In the rows, zero is written as 128.
Facts:
baflun | rostabim stotral
basol | rostabim grafiles
bodok | rostabim guzotruk | boros metrak
bokam | rostabim skonus | boros flovi
brakleplir | rostabim soklak | zevi pleskin grikim
bratrus | rostabim fibis
britul | rostabim guzotruk | zevi bodok metrak
brodopak | rostabim brones | boros klegre
bromis | rostabim teder | boros gokor | zevi dagrul doza nenu
brones | rostabim zotror
brufos | rostabim tukluvu
bruvul | rostabim fasol | boros stibrok februn | zevi februn
dagrul | rostabim teder
damatrir | rostabim tukluvu | boros pliskes kabrur | zevi pliskes
darogro | rostabim girun | zevi kizir
delol | rostabim pinum
digrames | rostabim fibur | zevi sopli
doplum | rostabim stetim | boros klamar | zevi stefedror
dostumu | rostabim soklak
doza | rostabim teder | boros dagrul
drepon | rostabim zarus
dreren | rostabim plebraplar | zevi zutron
drifal | rostabim fibis
drotir | rostabim bugas | zevi nalibril
faflo | rostabim bugas
fasol | rostabim telas
februn | rostabim fasol | zevi bruvul
fibis | rostabim fibur
fibran | rostabim fibis | boros zogru | zevi skobro
firetrun | rostabim vafu
flaban | rostabim soklak | boros brakleplir kibror lobol | zevi tagim kibror
fletoflam | rostabim fibis | boros midri zogru fibran | zevi zogru
fliza | rostabim vafu
flokos | rostabim telas | zevi zegrafla
flovi | rostabim skonus | boros miflim
flufo | rostabim mugun
flusigas | rostabim grifli
fluvi | rostabim pinum
fovem | rostabim rugripun | zevi koplo
fudal | rostabim delol | boros nivir | zevi tekan
fulik | rostabim stotral
fustus | rostabim stidom | zevi graza
gadra | rostabim mugun
gefaben | rostabim fibur | boros zozeto | zevi klarur
girun | rostabim bugas
gokor | rostabim teder | boros dagrul
grabrul | rostabim fibur | boros digrames | zevi gefaben
grafiles | rostabim trideni
grastel | rostabim stidom
grastoskem | rostabim soklak
graza | rostabim stidom
grikim | rostabim soklak | zevi skare grastoskem
groplu | rostabim plugrok
guzotruk | rostabim zotror
kabrur | rostabim tukluvu | boros pliskes
kemom | rostabim fibis
ketrem | rostabim telas | boros zegrafla | zevi plobil zegrafla
kibror | rostabim soklak | zevi brakleplir pleskin lobol
kizir | rostabim girun | boros vitroka
klamar | rostabim stetim | boros lanem stefedror
klarur | rostabim fibur | boros gefaben
klegre | rostabim brones | zevi sedrofa
kofuplos | rostabim bugas | boros mobradre | zevi moguk faflo
koplo | rostabim rugripun | boros skuplim
koskal | rostabim rugripun
lanem | rostabim stetim | boros stefedror
leman | rostabim delol
loben | rostabim teder | boros skave | zevi skave
lobol | rostabim soklak | boros metastos skare
luske | rostabim firetrun
megon | rostabim fliza | boros siklar
metastos | rostabim soklak | zevi pleskin
metrak | rostabim guzotruk
midri | rostabim fibis | boros drifal | zevi zogru fibran skobro
miflim | rostabim skonus | zevi patrovem
mobradre | rostabim bugas
moguk | rostabim bugas | boros faflo
mugun | rostabim bugas
nalibril | rostabim bugas
nenu | rostabim teder | boros loben
niflu | rostabim stotral | zevi fulik
nistik | rostabim telas
nivir | rostabim delol | boros sogal plidrum
nudrames | rostabim vafu | boros skefler
nuru | rostabim zarus | zevi stuvis
patrovem | rostabim skonus | boros bokam miflim flovi | zevi bokam
plagavom | rostabim stotral | boros baflun | zevi zibru fulik
plasis | rostabim trideni | boros plodon | zevi plodon
plebraplar | rostabim pinum
plenofa | rostabim stotral | boros zibru niflu
pleskin | rostabim soklak | zevi tagim kibror
plidi | rostabim stotral | boros baflun | zevi siter fulik tastom
plidrum | rostabim delol | zevi fudal
pliplir | rostabim plugrok
pliskes | rostabim tukluvu
plobil | rostabim telas
plodon | rostabim trideni | boros plasis
plotrem | rostabim vedri | zevi stazes
plugrok | rostabim pinum
poskatan | rostabim vafu | boros tidas
pudrinuk | rostabim fibur | zevi grabrul digrames
pufedek | rostabim firetrun | boros luske | zevi luske stuluk
radrek | rostabim delol | zevi nivir
rekas | rostabim telas | boros ketrem | zevi tupas ketrem
ribris | rostabim stotral | zevi fulik plenofa plagavom
rikabril | rostabim fibur | boros digrames | zevi klarur
rugripun | rostabim vafu
sedrofa | rostabim brones | boros klegre | zevi klegre
sepen | rostabim bugas | boros faflo
siklar | rostabim fliza | boros teplem megon
siter | rostabim stotral | boros plenofa | zevi niflu
skare | rostabim soklak | boros flaban dostumu lobol | zevi tagim kibror
skave | rostabim teder
skefler | rostabim vafu | zevi poskatan
skemostan | rostabim grafiles | boros teflan skidri | zevi teflan
skidri | rostabim grafiles | zevi teflan
skobro | rostabim fibis
skonus | rostabim bugas
skupe | rostabim stotral
skuplim | rostabim rugripun | zevi koplo koskal tudil
sogal | rostabim delol
soklak | rostabim tukluvu
sopli | rostabim fibur | boros pudrinuk
stamuso | rostabim zarus | boros drepon | zevi drepon
stazes | rostabim vedri | boros plotrem
stefedror | rostabim stetim | boros lanem
stetim | rostabim tukluvu
stibrok | rostabim fasol | zevi februn
stidom | rostabim telas
stotral | rostabim vafu
stuluk | rostabim firetrun | boros pufedek
stuskis | rostabim plebraplar | boros zutron
stuvis | rostabim zarus | boros drepon
tagim | rostabim soklak | boros kibror | zevi metastos
tastom | rostabim stotral | zevi siter
teder | rostabim telas
teflan | rostabim grafiles | boros skidri skemostan | zevi skidri
tekan | rostabim delol | boros radrek | zevi nivir
teplem | rostabim fliza | boros megon | zevi megon siklar
tidas | rostabim vafu | zevi vilofo
toklu | rostabim zotror
trofla | rostabim vafu | zevi nudrames tidas
tudil | rostabim rugripun | zevi tuzal fovem koskal
tufin | rostabim fluvi
tupas | rostabim telas
tuzal | rostabim rugripun | boros koplo | zevi skuplim
vedri | rostabim fibur
vilofo | rostabim vafu | boros nudrames | zevi skefler
vitroka | rostabim girun | boros darogro
zarus | rostabim telas
zegrafla | rostabim telas | boros nistik plobil
zibru | rostabim stotral | boros baflun
zogru | rostabim fibis
zonon | rostabim fibur | boros grabrul
zozeto | rostabim fibur
zutron | rostabim plebraplar | boros dreren

Known rows:
britul: [110 116 130 109 154 146 165 153 136 119 103 154 142 144 121 119 121 104
 109 130  90 145 120 189 111 149 118 133 130 100 125 137]
kabrur: [116 103 128 109 136 156 108 136 135 136 134 139 125 114 117 131 144 128
 113 117 127 104 116 138 130 148 135 127 164 140 124 142]
tukluvu: [114  97 127 122 172 132 125 118 129 130 123 142 145 142 124 125 125 121
 118 111 119 130 124 167 136 144 138 137 132 110 130 127]
groplu: [106 102 117 119 150 124 138 120 141 120 119 141 140 140 130 127 125 116
 118 121 118 121 118 164 138 141 131 128 133 115 123 132]
lobol: [ 49 116  84 136  83 149 154 136  99 159 180  78 221  61 110 138  40 121
 148  88 137  17 154 123 158  91 154 157 152 169 113  81]
bruvul: [117 109 128 103 137 157 115 139 141 134 130 130 129 115 119 139 143 126
 112 118 125 115 113 141 134 149 132 125 162 136 126 147]
darogro: [109 111 126 111 155 140 155 142 136 120 110 149 141 142 123 122 123 108
 113 126  99 137 120 180 119 146 122 132 131 105 125 136]
fudal: [111 109 130 105 128 156 117 138 146 135 125 144 123 115 119 134 146 127
 114 118 116 114 115 141 129 150 132 128 160 141 126 155]
klarur: [103  92 119 119 123 134  85  97 159 140 135 136 120 111 127 142 154 142
 125 104 141  95 114 118 158 145 148 125 161 157 126 158]
plenofa: [136  56 135 196 148 136  43 105 150 115 154 159  83 166 129 116 100 114
 104 155 171  89  51  55 115 103 114  25 175 100  89  59]
skuplim: [212 164 122  66 141  73 127 160  50  97 199  90  76 145 169 103 131 141
  31 174  95 105  87 161 123 184 131 192 186 136 129  68]
metastos: [ 45 128  84 143 109 135 202 145  96 138 154  91 245  93 117 130  16  99
 145  93 115  47 157 168 151  86 146 159 115 132 117  64]
zutron: [110  99 119 117 124 137  93 113 147 136 140 131 120 112 127 139 145 136
 119 113 138  92 111 121 148 145 143 125 165 152 122 144]
brufos: [110  99 120 120 157 128 136 119 137 119 118 144 144 141 127 125 127 118
 117 119 123 119 120 168 139 142 135 127 132 113 126 131]
stuvis: [113  97 119 108 134 142  93 114 148 135 143 120 126 109 125 146 145 137
 117 110 144  99 112 123 154 145 141 118 165 148 126 145]
flokos: [ 86 100 128 113 158 150 157 130 164 125  88 163 153 140 114 131 132 107
 132 109 101 151 129 186 126 143 124 121 119 103 130 164]
ketrem: [ 91  99 133 107 132 174 121 138 164 144 107 156 134 111 105 139 152 121
 131 106 112 129 126 148 126 148 129 120 151 135 130 177]

Rows:
No name comes twice in this set of rows, the named rows included.
[ 49 118  79 149 109 119 177 120 108 137 158  89 232  97 126 136  31 110
 147  89 132  41 150 152 169  87 154 152 118 141 117  69] | grastoskem
[106  99 122 115 126 140  97 111 152 138 133 137 123 115 126 139 149 137
 121 109 134 102 114 126 148 146 143 127 160 150 125 153] | sopli
[ 96 111 141  99 138 187 142 162 156 141  98 161 137 117 102 134 146 112
 123 112  96 145 126 165 108 150 120 123 148 122 131 175] | rekas
[106  98 127 102 152 135 157 141 133 126 113 149 143 138 114 113 120 112
 120 131 105 142 120 186 109 152 114 137 140 106 123 154] | miflim
[119 123 140 100 135 173 139 170 132 133 118 148 127 122 113 127 136 114
 104 128  95 132 116 159 105 153 120 134 158 125 124 147] | kofuplos
[121 114 137 102 140 170 126 160 129 134 124 146 128 117 111 126 141 119
 108 123 110 121 118 154 113 152 126 131 161 129 125 145] | damatrir
[137  48 131 186 156 143  44 112 145 120 142 156  79 161 127 111  91 111
  98 161 158  90  54  58 102 105 104  28 169  90  71  66] | siter
[107  77 128  91 125 142 112 133 128 147 146 135 129 103 100 114 132 138
 130 131 136 113 111 145 110 158 117 138 183 145 116 177] | flovi
[105  87 112 125 153 113 116  95 144 121 127 139 138 134 131 128 133 126
 125 113 139 105 120 155 156 140 144 124 135 125 126 133] | pliskes
[ 84  79 115 122 125 140  83  85 179 145 124 142 130 106 119 149 158 140
 143  91 149  99 123 118 166 139 149 113 153 156 128 175] | zegrafla

Now the same elements, written a new way:
Known rows:
sedrofa: [132 129 106 105 163 102 130 123 148 142 128 139 148 117 131 125 131 124
 143 118 114 126 148 124 104 118 143 124 117 141 129 152 119 141 103]
dreren: [123 133 127 154 121 104 126 123 111 133 126 136 158 141 132 119 101 119
 128 115 138 143 152 129 108 106 154 114 126 146 117 152 108 118 113]
zegrafla: [123 137 151 132 191 120 212 152 158 139  84 104 133 114 148 130 137 104
  99 149  97  63 114 171  82  92  73 150 107 155 154 117 176 156 120]
flufo: [133 134 116 124 146 100 130 125 139 131 136 137 141 114 131 106 125 120
 123 114 139 119 120 135 100 126 158 127 121 136 111 151 110 138 114]
stefedror: [132 138 108 113 143  82 161 135 132 126 116 125 161 124 111 103 122 109
 122 113 150 109 141 125 111 125 139 119 104 117 156 147 114 143 116]
vilofo: [126 134 111 105 157  92 136 117 152 128 113 150 153 112 130 116 128 127
 149 118 117 129 142 111 104 126 138 130 130 147 130 152 140 156 113]
plotrem: [131 141 118 152 121 108 138 120 115 148 127 143 164 135 141 123 116 101
 138 101 145 140 134 134 118 112 148 123 141 146 113 145 100 117 122]
februn: [125 141 109 153 140 101 147 142 113 130 128 125 155 128 115 114 133 111
 116 115 163 123 134 125  94 121 127 126 117 136 133 138 121 149 137]
darogro: [140 141 121 151 118 103 124 124 116 126 140 142 150 118 140 106 108 115
 125 111 149 137 113 139  98 114 164 117 130 145 100 151 100 122 121]
teflan: [127 130 111 117 159  98 141 127 142 140 126 132 149 119 120 117 128 117
 133 117 132 118 142 126 105 127 142 125 119 134 131 148 118 148 110]
grafiles: [126 128 118 125 149 102 129 127 134 136 127 127 148 129 126 121 119 124
 125 118 132 124 144 127 107 120 152 125 122 138 120 151 116 134 110]
kibror: [136 193 114 153 111  85  73 137 185 139 167  80  87 205 142 131  51  87
 153  28 169 109  72 115 137 150 134  94  67  88 149 126 151 120 148]
flaban: [147 184  98 109 129 103  33 115 201 158 172 103  78 192 177 153  57 102
 196  29 111 142  81 112 116 142 133  88  63 108 131 123 151 111 113]
grabrul: [128 103 100 149 158  99 186 142 157 136 117 155 182 109 139 123 116 119
 160 112 156 131 144 130 117 169 120 128 125 151 125 156 122 105 111]
fliza: [125 133 126 124 137  96 127 122 141 117 119 139 150 127 123 115 117 129
 133 118 121 127 146 111 112 121 147 131 134 145 129 154 138 152 121]
metastos: [135 186 111 138 118  87  74 136 190 146 163  87  89 200 145 133  61  94
 159  33 164 110  78 114 134 150 131  96  67  87 149 125 154 123 140]
toklu: [128 137 115 126 145 102 136 125 133 137 130 132 150 125 127 118 125 121
 130 113 134 122 139 127 108 119 142 127 121 139 127 148 118 138 114]

Rows:
No name comes twice in this set of rows, the named rows included.
[136 142  95 115 155 119 113 123 127 141 136 140 148 118 142 135 136 124
 155 117 107 148 148 123  78 111 126 119 120 159 116 135 118 142 107] | stamuso
[125 122 113 111 165 101 124 123 145 144 126 131 148 128 125 126 121 130
 140 126 111 126 162 123 109 119 145 120 118 142 133 152 119 139  99] | stuskis
[135 141 117 131 130 110 118 114 119 134 131 143 152 128 149 125 115 122
 147 105 122 152 137 127  99 102 147 118 130 153 107 146 109 120 107] | britul
[139 139  91 126 147 121 101 121 123 141 138 146 150 118 151 138 133 120
 166 113 108 166 144 118  65 106 127 112 119 166 109 134 114 136 105] | bromis
[122 133 120 138 147  90 158 137 131 129 120 121 155 130 111 109 128 112
 109 114 161 106 135 128 115 127 141 128 120 123 138 151 123 148 126] | metrak
[112 107 115 119 175  85 149 137 150 140 118 121 153 130 101 116 123 122
 119 131 138 107 170 119 112 133 149 123 109 126 147 161 117 158 109] | nivir
[135 138 112 122 141 107 119 114 127 137 133 144 153 123 142 125 118 120
 147 111 118 144 141 126  99 108 146 115 127 153 112 146 109 130 102] | skemostan
[127 125 105 104 178  96 153 124 157 158 127 131 153 119 120 124 145 107
 137 113 124 106 150 126 123 134 140 138 127 130 139 150 114 150 109] | stazes
[137 139 101  97 152  92 139 122 136 130 124 133 158 120 126 115 121 112
 145 110 119 125 146 123 102 116 142 113 105 132 143 142 111 137 102] | klamar
[130 159 162 165 140 130 191 146 122 136  97 105 133 131 163 128 114  93
 102 136 104  86  99 178  79  72  90 139 122 163 139 113 158 132 131] | nistik
[139 140 117 130 137 104 116 118 129 131 139 144 142 113 147 112 118 119
 135 111 130 136 117 139  92 116 163 120 125 147  99 149 105 126 108] | drotir
[143 182 100 104 141  93  47 125 209 158 172  94  78 189 162 149  64 102
 187  31 121 122  82 109 126 154 128  93  60  99 141 125 158 121 117] | skare
[128 140 104 130 150 111 132 137 124 134 133 128 147 125 126 124 135 117
 130 115 138 131 137 123  88 121 124 127 117 145 124 137 123 146 125] | grastel

The same elements again, as new rows of numbers:
Known rows:
dostumu: [128 140 120 133 130 132 123 117 134 135 127 132 133 127 121 106 114 131
 121 134 124 143 134 127 115 126 154 118 123 119 130 146 124 125 129 128
 136 125 136 133 133 105 128 162  94 131 135 112 133 127 104 131 102 137
 108]
nalibril: [130 124 138 141 125 151 135 142 128 137 126 143 143 127 124 135 129 128
 136 152 126 132 142 144 141 117 101 115 130 127 138 138  89 129 131 122
 110 141 154 134  95 176 131 102 126 127 111 129 127 113 169 130 145 132
 129]
rekas: [131 115 137 109 124 106 113  87 111 140 119 103 112 139 142 147 128 121
 131 137 123 110 118 136 142 124 104 153 119 130 142 122  93 134 128 134
 119 135 124 141  82 127 131  93 124 126 100 151 152 150 180 112 120 123
 167]
miflim: [142 139 108 118 125  79 112  90 123 114 117  88 130 131 131 121 118 133
 117 114 117 124 120 136 117 143 145 120 119 119 143 152 137 119 126 138
 155 125 103 125 162  69 128 194  93 115 147 113 132 146  79 133 104 132
 112]
toklu: [129 131 127 127 129 126 127 124 128 128 129 125 128 127 130 128 127 129
 127 127 128 129 127 127 129 129 131 130 127 128 130 129 132 130 127 129
 127 126 126 129 120 128 128 129 124 127 123 129 128 130 125 129 125 129
 127]
fovem: [131 126 128 118 122 109 130 128 124 108 111 107 133 128 131 133 129 136
 141 119 130 123 116 150 125 131 104 110 131 130 128 129 165 122 130 139
 140 134 114 122 165 132 133 158 146 120 142 102 115 126  97 160 137 129
 121]
radrek: [155 140 107 135 120  78  94  89 139 136 167 127 137 148 145  96 108 115
 104 118 126 135 132  82 105 142 130 126 137 122  98 132 160 124 116 147
 135 129 116 124 142  73 134 160  93 128 100 120 131 179 103 146 118 139
 116]
fibis: [127 124 126 126 129 129 127 132 130 130 134 128 127 125 123 126 128 124
 129 127 124 126 128 125 126 129 126 131 127 130 129 124 125 125 127 125
 126 126 136 128 132 120 126 121 127 132 136 141 127 131 133 121 130 128
 131]
fibran: [119 133 134 135 145 137 135 138 134 134 129 135 131 122 136 115 124 130
 113 124 136 136 131 117 113 144 159 130 130 127 100 129 154 135 124 139
 121 112 116 124 139 126 127 134 142 143 133 134 101 134 109 132 117 123
 130]
pudrinuk: [141 137  99 100 114 111  93  99 112 132 175 109 103 140 110 119 106 133
 140 132 113 136 131 140 132 122 139 139 113 125 156 138 141 121 135 122
 141 123 122 139 101  74 124 146  92 133 132 106 168 128 126 122  69 168
 121]
tastom: [129 123 137 128 121 125 130 126 126 133 110 135 121 131 131 123 133 139
 127 125 134 126 126 124 119 144 142 128 130 130 111 115 114 125 125 139
 141 139 112 125 141 115 125 125 157 120 128 116 130 118 135 140 131 123
 113]
doplum: [132 121 125 115 127 101 122 112 115 116 132  96 113 135 136 148 141 123
 117 111 124 104 107 132 144 135 124 151 125 132 137 107 109 135 128 131
 117 123 104 130 102 114 126 109 150 129 111 146 135 145 146 133 123 111
 164]
plasis: [128 140 127 119 131 120 108 119 131 145 174 136  99 132 126 114 121 128
 105 113 130 138 115 114 108 121 182 155 125 128 133 102 161 134 128 125
 125 109 107 135 104  86 122 125 130 152 125 117 137 142 131 135  85 150
 133]
poskatan: [116 111 148 119 120 148 151 147 116 116  87 122 127 122 123 160 146 138
 160 137 133 117 126 165 153 116  89 122 127 135 150 122 102 126 139 120
 132 146 133 127 128 180 129 102 161 112 140 123 140  95 156 126 160 120
 131]
britul: [136 142 120 121 122 116 103 118 138 140 187 141 101 139 121 116 125 120
 109 109 129 136 114  96 114 109 165 156 130 127 143  99 155 131 128 113
 129 118 117 134 100  90 122 121 112 142 114 112 154 145 139 137  99 151
 125]
ribris: [131 123 132 118 117 104 114 102 120 140 124 121 109 137 136 118 125 137
 119 120 132 125 118 122 115 150 154 140 126 129 105 104 121 124 124 147
 144 133 100 129 138  83 125 126 157 124 122 115 138 136 134 144 112 128
 121]
gefaben: [145 139 129 133 127 118 110 134 123 131 171 142 123 121 122 122 127 129
 127 127 121 132 126 129 124 117 120 123 133 130 152 129 172 130 121 125
 114 133 121 136 102 145 127 133 139 144 118 115 108 124 156 139 129 155
 119]

Rows:
No name comes twice in this set of rows, the named rows included.
[118 143 130 151 146 161 147 162 144 131 128 150 153 117 123 106 119 134
 114 134 136 153 147 122 108 143 164 109 133 123  98 150 156 131 126 133
 122 111 134 120 153 138 128 151 121 139 141 120  94 118  91 133 121 129
 103] | zogru
[121 126 139 119 143 114 121 110 122 138 129 121 109 126 148 128 131 127
 110 116 136 119 114 115 116 141 158 153 126 133 103 108 161 140 120 147
 121 110  96 130 122 113 127 119 158 148 118 146 110 153 130 127 112 118
 163] | fletoflam
[130 132 129 141 136 123 151 139 132  98  79 112 152 111 128 151 149 134
 141 119 123 119 129 153 139 129 107 106 130 123 168 167 120 123 129 117
 144 143 125 117 162 153 128 176 109  99 157 130 116 108  98 110 168 112
 105] | bokam
[123 134 129 125 141 115 118 113 127 138 146 126 117 129 141 108 116 128
 106 120 134 134 122 110 108 147 174 143 126 128  95 119 165 135 121 151
 124 105 100 129 130  92 127 139 141 150 126 132 110 153 109 137  95 130
 142] | midri
[124 127 114 122 123 146 147 144 134  82 118 133 129 125 127 145 144 108
 153 106 139 112 122  89 171 113  94 137 135 136 130 111 144 132 131 102
 137 129 142 112 147 148 130 128 118 102 136 147 145 114  96 100 171  99
 139] | kizir
[126 127 124 142 131 145 153 163 132 109 114 124 150 122 119 148 145 127
 127 121 125 125 133 139 145 131 118 117 132 126 142 137 100 131 133 115
 114 129 140 121 126 161 126 126 128 118 132 134 116 109 121 132 147 112
 122] | stefedror
[124 121 108 116 116 135 129 114 126 110 126 122 126 142 129 125 117 115
 137 130 133 123 133  99 154 126 110 136 126 131  97 119 108 129 131 129
 132 122 147 125 125 114 133 118 110 115 111 142 156 134 110 120 123 109
 149] | vitroka
[140 139  80 106 109 108 104 100 132 102 161 115 114 149 122  95 102 114
 127 105 129 132 121  69 139 132 147 141 125 128  95 112 159 122 129 128
 150 108 131 121 159  41 130 171  82 122 128 118 162 150  54 134  91 125
 130] | darogro
[133 126 134 123 134  97 139 111 118 102  86  94 129 115 141 163 152 130
 136 111 123 101 109 149 141 130 105 129 125 129 168 141 127 128 126 123
 145 141 103 121 147 139 129 156 131 102 149 142 123 127 118 106 162 108
 132] | patrovem

